[[123 125 133 130 130 117 120 118 128 133]
 [126 119 129 133 126 125 112 135 129 128]
 [127 114 126 115 124 121 151 125 120 134]
 [130 131 129 124 125 141 137 122 123 122]
 [138 129 127 129 126 105 125 133 129 124]]
->
[[130 131 129 124 125 141 137 122 123 122]
 [138 129 127 129 126 105 125 133 129 124]
 [123 125 133 130 130 117 120 118 128 133]
 [126 119 129 133 126 125 112 135 129 128]
 [127 114 126 115 124 121 151 125 120 134]]

[[154 145 103 155 112 145 123 132 131 118]
 [122 123 126 129 128 130 128 124 126 124]
 [134 133 121 134 125 131 128 129 129 126]
 [138 131 134 120 129 126 126 130 129 134]
 [131 127 148 106 136 120 128 130 127 140]
 [111 116 134 122 134 124 130 122 125 126]]
->
[[154 145 103 155 112 145 123 132 131 118]
 [134 133 121 134 125 131 128 129 129 126]
 [138 131 134 120 129 126 126 130 129 134]
 [131 127 148 106 136 120 128 130 127 140]
 [122 123 126 129 128 130 128 124 126 124]
 [111 116 134 122 134 124 130 122 125 126]]

[[120 122 122 118 153 134 112 127 120]
 [117 130 125 120 141 130 135 115 118]
 [117 120 124 125 147 133 108 128 116]]
->
[[117 130 125 120 141 130 135 115 118]
 [120 122 122 118 153 134 112 127 120]
 [117 120 124 125 147 133 108 128 116]]

[[113 135 121 117 122 123 128 136 136 126 123 132 130 133 131]
 [113 121 150 144 133 110 136 132 116 131 128 123 126 128 126]
 [113 137 124 121 124 124 123 132 135 129 122 130 130 130 126]
 [113 133 135 121 128 122 131 134 134 129 123 131 125 131 129]]
->
[[113 137 124 121 124 124 123 132 135 129 122 130 130 130 126]
 [113 135 121 117 122 123 128 136 136 126 123 132 130 133 131]
 [113 133 135 121 128 122 131 134 134 129 123 131 125 131 129]
 [113 121 150 144 133 110 136 132 116 131 128 123 126 128 126]]

[[123 142 121 143 120 143 139 119 143 124 141 148 123 123]
 [133 123 131 122 131 120 123 128 121 133 123 119 132 132]
 [125 131 126 132 126 133 132 127 133 124 131 135 126 126]
 [135 148 129 148 125 128 142 116 128 135 147 151 133 133]
 [127 130 127 131 127 130 130 128 130 127 130 132 127 127]
 [123 106 129 105 133 124 112 141 124 123 108 101 125 125]]
->
[[135 148 129 148 125 128 142 116 128 135 147 151 133 133]
 [123 142 121 143 120 143 139 119 143 124 141 148 123 123]
 [125 131 126 132 126 133 132 127 133 124 131 135 126 126]
 [127 130 127 131 127 130 130 128 130 127 130 132 127 127]
 [133 123 131 122 131 120 123 128 121 133 123 119 132 132]
 [123 106 129 105 133 124 112 141 124 123 108 101 125 125]]

[[137 139 131 110 147 119 119 133 132 141 127 132 118]
 [123 122 128 127 121 135 129 113 134 131 126 121 137]
 [132  99 129 126 146 117 134 104 128 125 131 132 126]
 [121 126 119 137 138 119 134 125 127 128 130 135 121]]
->
[[137 139 131 110 147 119 119 133 132 141 127 132 118]
 [121 126 119 137 138 119 134 125 127 128 130 135 121]
 [123 122 128 127 121 135 129 113 134 131 126 121 137]
 [132  99 129 126 146 117 134 104 128 125 131 132 126]]

[[116 120]
 [136 103]
 [139 114]
 [147 147]
 [137 101]
 [142 125]
 [132 106]]
->
[[147 147]
 [142 125]
 [116 120]
 [139 114]
 [132 106]
 [136 103]
 [137 101]]
---
[[125 108 145 111 118]
 [136 112 117 118 102]
 [115 124 133 128 118]
 [125 127 131 121 119]
 [115 126 138 143 130]]
->
[[125 108]
 [136 112]]

[[140 111 141 120 107]
 [ 99 141 114 124 140]
 [127 126 121 134 133]
 [115 131 115 127 134]
 [129 124 133 116 130]]
->
[[140 111]
 [ 99 141]]

[[112 144  99 131 115]
 [134 114 140 116 134]]
->
[[112 144]
 [134 114]]

[[119 119 130 117]
 [118 120 103 120]
 [121 127 139 119]]
->
[[119 119]
 [118 120]]

[[111 106 107]
 [123 138 135]
 [137 104 122]]
->
[[111 106]
 [123 138]]

[[150 132 119]
 [119 127 107]
 [145 123 132]
 [126 129 127]]
->
[[150 132]
 [119 127]]
---
[[127 128 126 126 131 128 125]
 [123 128 132 123 131 132 123]
 [127 128 126 126 131 128 126]
 [122 128 149 123 131 139 119]]
->
[[127 128 126 126 131 128 125]
 [127 128 126 126 131 128 126]]

[[122 122 113 121 119 122 118 148 140 124 123 141 124]
 [115 136 128 141 131 142 143 116 132 120 139 131 118]
 [124 124 129 133 129 129 132 152 119 130 132 105 132]
 [117 113 115 111 107 111 110 136 132 123 114 131 127]
 [122 138 140 141 142 139 143 119 126 118 140 121 122]]
->
[[122 122 113 121 119 122 118 148 140 124 123 141 124]
 [124 124 129 133 129 129 132 152 119 130 132 105 132]
 [122 138 140 141 142 139 143 119 126 118 140 121 122]]

[[129 128 132 131 135 130]
 [122 125 118 132 131 136]
 [127 131 126 139 126 125]
 [125 122 124 125 133 134]
 [129 123 131 124 130 133]
 [124 136 126 136 126 125]
 [132 118 134 119 129 135]
 [130 117 131 120 128 134]
 [117 115 126 126 150 133]
 [127 132 125 121 125 124]]
->
[[129 128 132 131 135 130]
 [127 131 126 139 126 125]
 [129 123 131 124 130 133]
 [132 118 134 119 129 135]
 [117 115 126 126 150 133]]

[[120 113 112 131 123 123 154 138]
 [125 131 127 135 132 124 125 123]
 [121 133 125 137 130 127 118 126]]
->
[[120 113 112 131 123 123 154 138]
 [121 133 125 137 130 127 118 126]]

[[115 108 114 147 117 130 111 106 129 112 109 117]
 [123 132 134 110 137 116 131 146 123 144 145 154]]
->
[[115 108 114 147 117 130 111 106 129 112 109 117]]

[[144 146 142 146 147 138 139 143 146 145 138 144 140 141 142 144]
 [145 139 144 150 143 141 141 143 137 143 139 143 138 143 152 143]
 [140 150 140 142 145 140 139 145 152 142 139 139 141 137 140 141]
 [143 137 145 142 143 138 158 139 137 142 144 139 142 146 141 143]
 [143 141 144 150 142 143 137 140 139 143 143 151 138 144 150 146]]
->
[[144 146 142 146 147 138 139 143 146 145 138 144 140 141 142 144]
 [140 150 140 142 145 140 139 145 152 142 139 139 141 137 140 141]
 [143 141 144 150 142 143 137 140 139 143 143 151 138 144 150 146]]

[[129 127 127 127 130 128 128 124 135]
 [132 125 127 128 134 127 130 116 150]
 [134 134 140 134 132 121 139 121 132]
 [122 118 110 119 124 138 113 132 133]
 [129 129 131 129 129 126 131 126 130]
 [124 128 125 126 124 131 123 136 117]
 [132 135 141 134 131 121 139 125 126]
 [129 127 127 128 130 128 128 124 135]]
->
[[129 127 127 127 130 128 128 124 135]
 [134 134 140 134 132 121 139 121 132]
 [129 129 131 129 129 126 131 126 130]
 [132 135 141 134 131 121 139 125 126]]

[[131 130 121 129]
 [128 131 121 124]
 [118 143 133 135]
 [119 126 139 122]
 [126 132 149 147]
 [136 119 112 126]]
->
[[131 130 121 129]
 [118 143 133 135]
 [126 132 149 147]]
---
[[134 131 131]
 [144 132 127]
 [142 130 130]
 [153 125 126]]
->
[[131 131]
 [132 127]]

[[121 133 121 149]
 [127 129 127 131]
 [126 129 126 128]
 [133 124 133 113]
 [130 158 130 131]]
->
[[133 121]
 [129 127]]

[[ 98 116 101 134 139]
 [136 123 135 116 112]
 [144 125 141 109 104]
 [132 137 125 113 131]
 [116 120 107 140 129]]
->
[[116 101]
 [123 135]]

[[126 127 128 127 126]
 [156 125 126 127 125]]
->
[[127 128]
 [125 126]]

[[128 104 105]
 [126 110 145]]
->
[[104 105]
 [110 145]]

[[149 140 135  98]
 [139 132 134 132]
 [125 136 125 127]]
->
[[140 135]
 [132 134]]

[[132 140 106]
 [111 123 126]
 [102 117 138]]
->
[[140 106]
 [123 126]]

[[105 141 121 142 108]
 [137 110 132 116 124]]
->
[[141 121]
 [110 132]]
